Each row has a name. After each piece below comes the name of the row it's from, unless a question asks for something else. Each question is about the rows just above it.

[195 107 113 164 129  89 123  98 130 100 144 111]  P
[147 123 135 150 129 135 123 130  98 121 138 102]  W
[137 122 140 166 137 130 131 139  82 111 142  83]  H
[155 108 128 110  86 108 160 148  90  77 194 183]  A
[149 118 127 117  99  77 155 138  94  91  91 163]  U
[149 123 140 161 126 127 137 137  99 114 137 137]  N
[160 135 134 168 168 121 126 138  84 126 139  57]  E
[199 112 199 169 133  80 191 152 100  94 144 117]  V
Which value appears more than once in A? : [108]
Which value appears more than once in U? : [91]
Repeated in V: : [199]
Repeated in N: : [137]
Which value appears more than once in H? : [137]
[123 130  98] is in which row? : W

[153 121 119 144  67  93 116 134 141 141 126 142 111 163 162 134 109 180
 149 103 152 119 129 121 130 129 120 108 138 118 152 125 140 183 151 145
 122 190 155 124 154  92 125 125 118 121 153 127 141  81 107 134 132 162
 130 169]  durut
[148 145 122 157  71 115 160 162 115 116 122 144  93 144 125 126 140 131
 109 133 112 146 117 136 117 165  90 117 111 142 126 159 134 138 165 117
  76 153 188 103 150 104 105 123 115 152 132 157 128 104 152 152 106 179
 160 155]  Madob
[130 123 134 112 124 162 108  86 118 129 144 156 124 161 134 119 165 141
 191 127 127  88 152 130  94 115 124 132 157 106 139 132 135 121 137 113
 174 166 130 133 147  99 142 121 137 138 134  85  98 130 151 148 150 140
 112 146]  tise
[ 98 153 129 122 150  82 105 147 110 146 153 100 130 118 164 149 116 164
 117  95 100  91 156  95 150  98 105 116 141  95 158 108 157 135 144 123
 145 163 134 138 120 129 124 115 115 119 124 152 135 110 121 116 151 151
 117 153]  liga
[141 114 122 113 112 151 105  71 110 152 141 143 126 154 154 154 165 136
 195 116 124  84 150 118  82  91 127 127 155  79 130 132 146 125 125 102
 180 176 138 135 145  93 152 126 142 131 128  77  96 151 137 136 140 162
 113 147]  gofi
[115 115 122 144  93 144 125 126 140 131 148 157 101 157  91  98 153 129
 122 152  82 135 140 146 104 155 115 118 122 140 126 153 130 117 174 106
 105 146 161  72 136 139 104 101 113 143 108 165 108  99 165 148 125 151
 175 146]  Val
[137 135 122 138 103 121 139 138 123 116 123 145 111 142 123 120 131 133
 121 124 123 134 126 134 119 149 118 121 121 136 128 138 127 137 145 127
 111 141 148 108 138 119 113 120 123 135 129 141 128 110 134 142 122 151
 140 140]  lav
[143 112 113 116 101 113 105 100 113 149 136 127 133 139 136 143 134 148
 155 103 128 100 139 108 109  89 134 122 147  84 136 117 144 146 124 120
 160 167 130 125 132 111 136 115 126 117 130 116 112 128 108 121 136 155
 121 143]  Kad
[130 123 134 112 124 162 108  86 118 129 144 156 124 161 134 119 165 141
 191 127 127  88 152 130  94 115 124 132 157 106 139 132 135 121 137 113
 174 166 130 133 147  99 142 121 137 138 134  85  98 104 155 124 152 146
 134 146]  bonab
[ 98 153 129 122 152  82] is in which row? : Val
find: [143 112 113 116 101 113 105 100 113 149 136 127 133 139 136 143 134 148
 155 103 128 100 139 108 109  89 134 122 147  84 136 117 144 146 124 120
 160 167 130 125 132 111 136 115 126 117 130 116 112 128 108 121 136 155
 121 143] : Kad
[115 116 122 144  93 144 125 126 140 131] is in which row? : Madob

[ 91 162 113 162  93 162 120] = rida
[131 149  90  91  90 112 114] = lemu
[159  82 126 162  93  85 120] = Dokid
[114  66 193  92 173 123 175] = beba
[ 95 110 135 149 135  66 142] = lubik
[ 65  90 108 166 106 181 163] = tig
[ 93 177 120  94 101 113 155] = Tam
Repeated in rida: : [162]
Which value appears more than once in lubik? : [135]
find: [ 94 101 113] : Tam
find: [ 93 162 120] : rida

[105  75 118 149 175  75 129 151] : D
[ 72 125 105 137 130 118 154 103] : Q
[177 145 102 160 138 120 157 114] : L
[120 121  51 134 146 115 116 155] : S
find: [102 160 138 120 157] : L
find: [121  51 134 146 115 116 155] : S
Which value appears more than once in D? : [75]
find: [ 75 118 149 175  75 129] : D

[ 81 154  86  87  78] -> sinuf
[185 185  90 156 185] -> ligu
[ 65 112 131 105 134] -> danul
[ 81 154  86 165  78] -> Lat
[108  65 111 131 106] -> dabas
The value that ligu holds more than once: : [185]
find: [108  65] : dabas
Where do [ 65 111 131] appear? : dabas

[135 125 139 156 112 128 127 128 109 129  99 140 151 135  97  99 131 136
 136 127 108 159  94 139 109 118 108 131 132 110 117 131 146 118 116 135
 147 124 127 115 128 131 142 100 125 134 143 114 143] = tikef
[114 123 124 128 115 118 123 146 146 157 158 124 113 101 168 179 120 100
 126 113 141  81 171 121 145 137 167  99 131 131 123 136 120 169 105 105
 108 146 134 147  98 146 131 176 127 137 112 163 105] = loveg
[135 125  87 156 112 128 127 128 109 129  99 140 151 135  97  99 131 136
 136 104 108 159  94 139 144 118 108 131 132 110 117 131 146 118 116 135
 147 124 127 115 128 131 142 100 125 134 143 114 143] = Nug
[134 129 104  96 155 132 123 146 146 157 158 124 113 101 168 179 120 100
 126 113 141  81 171 121 145 137 167  99 125 131 123 136 120 169 105 105
 108 146 134 147  98 146 131 176 127 137 112 163 105] = duza
[133 120 135 157 114 125 124 128 115 118  96 137 145 136  92  90 130 139
 132 129 159  94 139 108 107 121  97 136 128 109 116 127 120 102 123 141
 147 121 128 108 133 122 141  93 123 121 140 110 147] = vur
The row with [135 125 139 156 112 128 127 128 109 129  99 140 151 135  97  99 131 136
 136 127 108 159  94 139 109 118 108 131 132 110 117 131 146 118 116 135
 147 124 127 115 128 131 142 100 125 134 143 114 143] is : tikef
Which row holds [135 125  87 156 112 128 127 128 109 129  99 140 151 135  97  99 131 136
 136 104 108 159  94 139 144 118 108 131 132 110 117 131 146 118 116 135
 147 124 127 115 128 131 142 100 125 134 143 114 143]? : Nug
find: [114 125 124 128 115 118] : vur
Which row holds [139 156 112 128 127 128 109 129]? : tikef

[ 62  62  62 178] -> Lokib
[180 181 169 178] -> vela
[ 63 138  65  94] -> kab
[111  83 170 132] -> rivel
[138  93 110 132] -> kiv
[124 154 205 141] -> Lofis
The value that Lokib holds more than once: : [62]
The row with [138  93] is : kiv

[188 104 121 179  82  70 120] = bunum
[141 138 120 125 136 124 112] = sar
[141 158 118 134 152 112  96] = vak
[ 77 188  94  94 105 144 190] = bupo
[138 149 124 129 142 116 104] = nubig
[124 138 149 154 124  93  95] = dof
[141 158 121 128 152 109  97] = Zozen
[133 148 129 132 144 112 107] = mekik
[104 138 133 176 102  93 138] = Tora
[ 75 188 100  96  95 135 191] = kolub
[144 145 109 161 122  98 106] = Rud
[132 125 151 128 151 139 113] = fasug
Repeated in dof: : [124]
find: [134 152 112] : vak
Where do [138 149 124] appear? : nubig
find: [148 129] : mekik
The row with [149 154 124  93] is : dof

[157 129 132 109 113 114 116 131 132 113 119] = Dekag
[106 127 134 118 132 114 134 130 115 116 116] = Fusig
[157 129 132 109 131 114 106 109 114 128 134] = Zad
[121 122 121 129 121 127 121 121 128 128 125] = nad
[ 86 111 103 101 107 148 102 107 115  97 138] = Rami
[ 99 107 148 102 107 115 129 127 117 100 119] = gakor
[118 127 129 102 128 116 129 127 117 100 119] = gefiz
[109 123 122 104 123 124 122 122 115 100 123] = legag
[107 111  98 101 107 149  97 104 124 105 139] = Rogud
find: [ 86 111 103 101 107 148 102 107 115  97 138] : Rami
find: [101 107 148 102 107 115] : Rami
Repeated in Rami: : [107]
[129 132 109 113 114 116] is in which row? : Dekag
Which row holds [104 124 105 139]? : Rogud
Which row holds [157 129 132 109 131 114 106 109 114 128 134]? : Zad

[ 95 126 148 135] = maru
[148 118 159 154] = bube
[162 162 139 123] = mede
[128 131 147 136] = gev
[125 110 133 135] = Rusep
[117 117 117 152] = nin
[148 150 112  99] = sevot
[152 155 152 159] = luvu
[137 137 137 120] = nul
[112 158 121 101] = lum
[170 170 170 170] = kemer
The value that luvu holds more than once: : [152]
[125 110] is in which row? : Rusep
Repeated in kemer: : [170]
Repeated in nin: : [117]
Which row holds [162 162 139 123]? : mede
find: [137 137 137 120] : nul
Repeated in nul: : [137]

[168 142 100 144 187]  kapap
[168 142 187 141  55]  nif
[109 171  86  90  81]  Vaz
[161  50 169 158 149]  lop
[ 90 168  67  67  67]  Nizis
[109 171 124  90  81]  fenu
[168 142 187 127  55]  kufi
[171 123 127 124 136]  midam
[109 171 124  90 142]  kot
[168 142 187 141  55] is in which row? : nif
find: [109 171 124  90  81] : fenu
Repeated in Nizis: : [67]

[130  68 170 183 155 113 120 157  71 169 161]  kadu
[185 110  73 183  80 119 186 140 131 188  90]  tudom
[ 94  94 117 148 107 113 152 120  68 120 177]  gol
[113 138 106 164 184 142  68 126  73 137  70]  Buvuk
[138 113 142 183 189  68  68  73  68  68 161]  nek
Which row holds [68 68 73 68]? : nek
find: [142  68 126  73] : Buvuk
find: [113 138 106] : Buvuk
Repeated in nek: : [68]
[185 110  73] is in which row? : tudom
[113 120 157] is in which row? : kadu
The row with [113 138 106 164 184 142  68 126  73 137  70] is : Buvuk

[140 123 138 122 143 123 116 142 136 119 127 111  87 122 132  87 114 128
 141 125 128 141 123 123 145 128 164 131 145 106 180 134 123] = sikir
[122 128 129 142 172 119 127 129 121 122 145 140 134 159 119 145 131 150
 138 132 113 108 173 141 132 141  79 119 122 100  74 134 102] = damug
[119 139 129 126 100 129  87 134 169 115 152 158 114 109 121 105 127 156
 132 128 137 118  85 135 116 141 125 135 134 112 141 126 128] = tegal
[121 127 114 115 142 124 134 103 120 139 111 114 120 167 128  71 117 137
 126 136 135 118 152 133 113 124 147 114 131 134  75 131 135] = tol
[146 123 138 131 122 121 113 131 108 114 137 168 162 139 132 149 128 134
 129 126 130 137 133 131 130 130 138 157 107 129 141 123 118] = pof
[118 104 135 126 101 123 132 164 116 133 114 113  76 159 134 132 122 151
 105 134 141 133 136 142 117 132 112 116 147 139 134 107 151] = gelav
find: [146 123 138 131 122 121 113 131 108 114 137 168 162 139 132 149 128 134
 129 126 130 137 133 131 130 130 138 157 107 129 141 123 118] : pof
find: [118 104 135] : gelav

[ 71 128 177  81 139 188  71 174 188 177 128  91 186 173 133  69  77 170
 177  63  70  76 156 177 174  71 129 185 156  90 163 155 154 113 182 115
  90] : noba
[119 101 184  87 142 171 138 171 160 103  67  77  75  79  96 192  70 161
  73 129 148  84 186 116 126  86 115 188 140  86 159 127 143 166  70  89
  98] : Gafak
[140 126 175 162 138 110 173 193  97 173 149 107 105 106 175  73  96  84
  85  91 184 168 109  66 116 173 173  89 102  93  72 172 108  82  92  69
 162] : pov
[125 138  89  98 170  67  85 137  84 187 110 120 101 184 180  98 100 189
 120 143 138 180 123 114 155 159  97  79  96 173 138 103 133 119 181 159
  71] : zom
[177  61 142 153 151 141  75  85 113 178 188 133  75 119 178 178 131 191
  67  80 133 104  71 179  96 178 191 109 157  78 159 171  78 178 146 122
  67] : pumok
[150 104 103 153 154 122 172 116 117 136 122 182 150 188 109 107 182  65
 161 116 125 120 168 116 148 190  65 179 190 149 116 103 168 183 192  80
 116] : lagiz
[177  63] is in which row? : noba
Where do [177  61 142 153 151 141  75  85 113 178 188 133  75 119 178 178 131 191
  67  80 133 104  71 179  96 178 191 109 157  78 159 171  78 178 146 122
  67] appear? : pumok
Where do [150 104 103 153 154 122 172 116 117 136 122 182 150 188 109 107 182  65
 161 116 125 120 168 116 148 190  65 179 190 149 116 103 168 183 192  80
 116] appear? : lagiz
find: [120 101 184] : zom
The row with [133 119 181] is : zom

[131  73 129 100 132 126 101  66 105 139] : nesev
[152  83 147  81 153 144 117  87  97 154] : Kudin
[ 72 135  79 168  69 149 139 130 149 110] : Tapem
[117 107 117 114 116 114  97  98 119 130] : zif
[163 103 156  69 165 152 131 111  91 158] : kam
[112 125 113 125 111 114 147 131 125 133] : zutut
[131  90 129 105 132 124  95  79 108 137] : siga
[ 92 151  95 154  90  96 102 139 135 109] : pefo
[ 87  72  92 154  84  93 111  66 142 125] : Vizal
[118  58 118 117 116 120 132 142  66 147] : Lisi
[137 109 135  94 139 132 132 110 105 140] : Vobev
[ 69 110  78  94 132 132 139 110 151 110] : rizi
find: [ 94 139 132 132 110] : Vobev
Which value appears more than once in Tapem? : [149]
The value that Vobev holds more than once: : [132]
The row with [ 66 142] is : Vizal

[122 121 121 118  79 128  72 118 128 121]  Zato
[129 157 128 146 128 128 128 121 161 161]  Tugov
[128 111 126 146  84  70 114 128 167 122]  kufig
Which value appears more than once in kufig? : [128]
find: [129 157 128 146 128 128 128 121 161 161] : Tugov

[ 76 133 159  57  64 159  56 205 182] : Mil
[ 87 141 112  87 151 112 152  87  87] : tari
[ 76 133 159  57  64 159 205  56  84] : neru
[ 94 183 151 154 163 112 103 152 124] : zozo
find: [151 154 163 112 103 152] : zozo
find: [159 205  56] : neru
Repeated in Mil: : [159]
find: [151 154] : zozo
Which value appears more than once in neru? : [159]
The row with [ 94 183 151 154 163 112 103 152 124] is : zozo
find: [ 76 133 159  57  64 159 205  56  84] : neru

[156 122 124 134 155 122 123  94 136 159 108 105  87 122 105  87  96 108
 122 109 111  80  97 162]  rageg
[136 159 108 105  87 123 135 135 136 176  94 158 122 129 147 101 115  97
 137  81 103 132 136 141]  Kevu
[119 124 161 149 118 114 132 137 117  96 158 125 160 132 119 160 146 151
 148 158 147 133 146 129]  Nudap
[146 147 139 144 151 142 145 111 164 142 121 121 116 138 107 121 102 120
 106 137 120  89 103 170]  Kiseg
find: [132 137 117  96 158] : Nudap
Which row holds [119 124 161 149 118 114 132 137 117  96 158 125 160 132 119 160 146 151
 148 158 147 133 146 129]? : Nudap
find: [136 159 108 105  87 122] : rageg
find: [156 122 124 134 155 122 123  94 136 159 108 105  87 122 105  87  96 108
 122 109 111  80  97 162] : rageg
find: [ 94 158 122 129 147 101] : Kevu
find: [124 134 155 122 123  94 136 159 108] : rageg

[ 68  68 106 120 195 114 148  68] : tavu
[135 110 130 130 114 195 169 113] : tura
[120  68 148 147 106 114 195  89] : tuku
[157 123  90 109  78 144 101 161] : kuga
The value that tavu holds more than once: : [68]
find: [135 110 130 130 114 195 169 113] : tura
The value that tura holds more than once: : [130]
find: [ 68  68 106 120 195 114 148] : tavu

[136 180  68 180 180 154 131 155 178 180 112 162 140  94] = vivi
[141 136  85 118 176 148 123 155 191 118 126 147 129 101] = razi
[136  82  68  82 180 154 131 156 178 118 112 162 141  94] = gok
[154  83 154 123 117 154  84 176 148 191 111 163 144 102] = zumi
[138  83  69 105 179 155 130 157 175 117 111 163 144  95] = fip
[136 135  85 121 176 144 125 121 193 121 163 111 124 102] = Kazup
[140 136  84 118 176 148 123 154 191 117 125 146 128 101] = rufo
[138  83  68 105 180 155 130 157 175 117 110 163 143  94] = kefup
Where do [141 136  85 118 176 148 123 155 191 118 126 147 129 101] appear? : razi
The row with [138  83  69 105 179 155 130 157 175 117 111 163 144  95] is : fip
find: [ 84 118 176 148 123 154 191 117] : rufo
Repeated in gok: : [82]
Repeated in Kazup: : [121]
Repeated in vivi: : [180]
Which value appears more than once in zumi? : [154]

[133 110 145 122 157 118 102 104 118 163 125 151 152 158 138 125 159  95
  92  84 104 143  78 164] = pesi
[157 133 104 136 134 124 169 157 157 108 143 134 163 107 111 144 119 163
 126 157 151  99 162 103] = kabek
[157 133 104 136 134 124 169 159 136 108 143 134 105 107 111 136 119 163
 126 105 139 114 188  98] = Lasi
[ 92  86 144 135 148  85 101 157 131 126 133 119 135 142  90 121 139 167
 121 163 112 159 106 142] = tamen
Which row holds [157 133 104 136 134 124 169 157 157 108 143 134 163 107 111 144 119 163
 126 157 151  99 162 103]? : kabek
Which row holds [131 126 133 119]? : tamen
[92 84] is in which row? : pesi
find: [157 133 104 136 134 124 169 159 136 108 143 134 105 107 111 136 119 163
 126 105 139 114 188  98] : Lasi

[128 129 130 129 128 128 128 134 127 137 139 131 141 207] : gik
[128 127 128 134 128 128 128 134 127 137 139 129 129 126] : namif
[138 138  82  81 128 138 182 142 128 182 186 189  72 138] : Molos
[138 138  82  81 128 138 182 142 128 182 186 189  72 138] is in which row? : Molos
find: [128 129 130 129 128 128 128 134 127 137 139 131 141 207] : gik

[ 96 143 165 134 117 134 140 168  94 137 134]  fud
[146 124 151 126  86 129 128 129 187 113 129]  Namu
[126 124 170 138  94 131 125 161 166 128 131]  Pud
[126 124 170 126  94 131 125 161 102 128 131]  dutaz
[127 152 121 134  97 135 155 143 159 126 140]  gava
[126 124 170 138  94 131 125 161 102 128 131]  Romig
Which value appears more than once in fud? : [134]
Where do [126 124 170 138  94 131 125 161 102 128 131] appear? : Romig

[154 139 144  83] : Maf
[58 58 58 58] : Bizu
[ 58 139 139 139] : Divag
[ 93 145 130 147] : bidu
[155 139 148 142] : ribe
[150 154 144 196] : Rar
The value that Divag holds more than once: : [139]
find: [58 58 58 58] : Bizu
[ 58 139 139] is in which row? : Divag
find: [ 93 145 130] : bidu
Which value appears more than once in Bizu? : [58]

[158 166 153 101 159 173 165  78  87 187 111 153  87 116 109 179 103  86
 111 154 119  92 137 131  91 139  98 117 131 136 144  98 102 138  55 141]  kile
[158 166 153 101 159 173 165  78  87 187 111 153  87 116 109 179 103  86
 111 154 119  92 137 131 119 143 104 109 144 141 142 145 104 109 157  83]  rubu
[158 141 153 101 159 173 165  78  87 187 111 153  87 116 109 179 103  86
 111 154 119  92 141 131 119 143 104  78 144 141 142 145 104 109 177  83]  kir
[158 166 153 101 159 173 165  78  87 187 111 153  87 116 109 179 103  86
 111 154 119  92 137 131  91 139  98 117 131 136 144  98 102 138  55 141] is in which row? : kile

[ 91 133 127 127] -> posar
[ 91 196 152 164] -> Seb
[ 91 196 108  81] -> ledu
[ 91  91 110 175] -> vuf
[91 91] is in which row? : vuf
The value that vuf holds more than once: : [91]
[196 152 164] is in which row? : Seb
Which value appears more than once in posar? : [127]
The row with [ 91 133 127 127] is : posar
The row with [ 91 196 152 164] is : Seb

[ 79 117 127 105 160 120 127 122  83 121 128 152  75 125 174 102 113] -> lebi
[ 95 115 101 132  94 119 113 100 113 100 103 153  97 127 133 125  95] -> dufoz
[148 122 152  92 108 122 126 148 148 142 146 113  86 148 132  88 141] -> Zosav
[137 120 137 137 140 112 110 119 145 120 113  93 142 124  66 126 137] -> nodur
find: [137 120 137 137 140 112 110 119 145 120 113  93 142 124  66 126 137] : nodur
Repeated in lebi: : [127]
The row with [122  83] is : lebi
The row with [ 79 117 127 105 160 120 127 122  83 121 128 152  75 125 174 102 113] is : lebi

[148 137 124 129 126 121 133 130 129 113 134 124 126 128 129  99 133 123
 142 135 129 127 115 120 135 132 130 127 132 135 142 129 138 126] : fibel
[121 121 127 126 124 118 128 128 117 123 141 142 128 130 119  71  97 138
 123 128 135 129 128 130 124 133 136 124 144 109 134 130 132 125] : fevo
[129 120 135 131 127 108 127 129 134 127 121 131 131 108 132 118 108 141
 129 123 122 128 133 128 132 109 129 128 141 106 125 129 125 120] : Fute
[ 98 138 123 134 124 118 128 125 117 123 141 142 128 137 119  71  97 138
 129 123 126 128 133 128 132 109 129 128 175 106 125 129 125 123] : Tebo
find: [121 121 127 126 124 118 128 128 117 123 141 142 128 130 119  71  97 138
 123 128 135 129 128 130 124 133 136 124 144 109 134 130 132 125] : fevo
Where do [129 120 135 131 127 108 127 129 134 127 121 131 131 108 132 118 108 141
 129 123 122 128 133 128 132 109 129 128 141 106 125 129 125 120] appear? : Fute
find: [ 98 138 123 134 124 118 128 125 117 123 141 142 128 137 119  71  97 138
 129 123 126 128 133 128 132 109 129 128 175 106 125 129 125 123] : Tebo
find: [134 127 121 131] : Fute
find: [ 97 138 123] : fevo

[145 122  90 136  64 151 181 193] = Budez
[133 166 150 123 128 150  65  91] = guk
[ 59  95  95 160  95 105 119 132] = Tefe
The value that Tefe holds more than once: : [95]
find: [166 150] : guk
find: [145 122  90 136  64 151 181 193] : Budez
The row with [145 122  90 136] is : Budez

[147 129 190  84] : lobu
[194 194 194 194] : giba
[145 144 190  87] : Tude
[149 136 203 103] : milur
[147 143 207  90] : nir
[149 136 186  80] : kaz
[149 139 204 102] : betu
[155 150 105 105] : sef
[154 144 195  96] : bama
Which value appears more than once in giba? : [194]
Where do [190  84] appear? : lobu
Which value appears more than once in sef? : [105]
The row with [139 204 102] is : betu
Which row holds [144 190  87]? : Tude
The row with [149 136 186  80] is : kaz

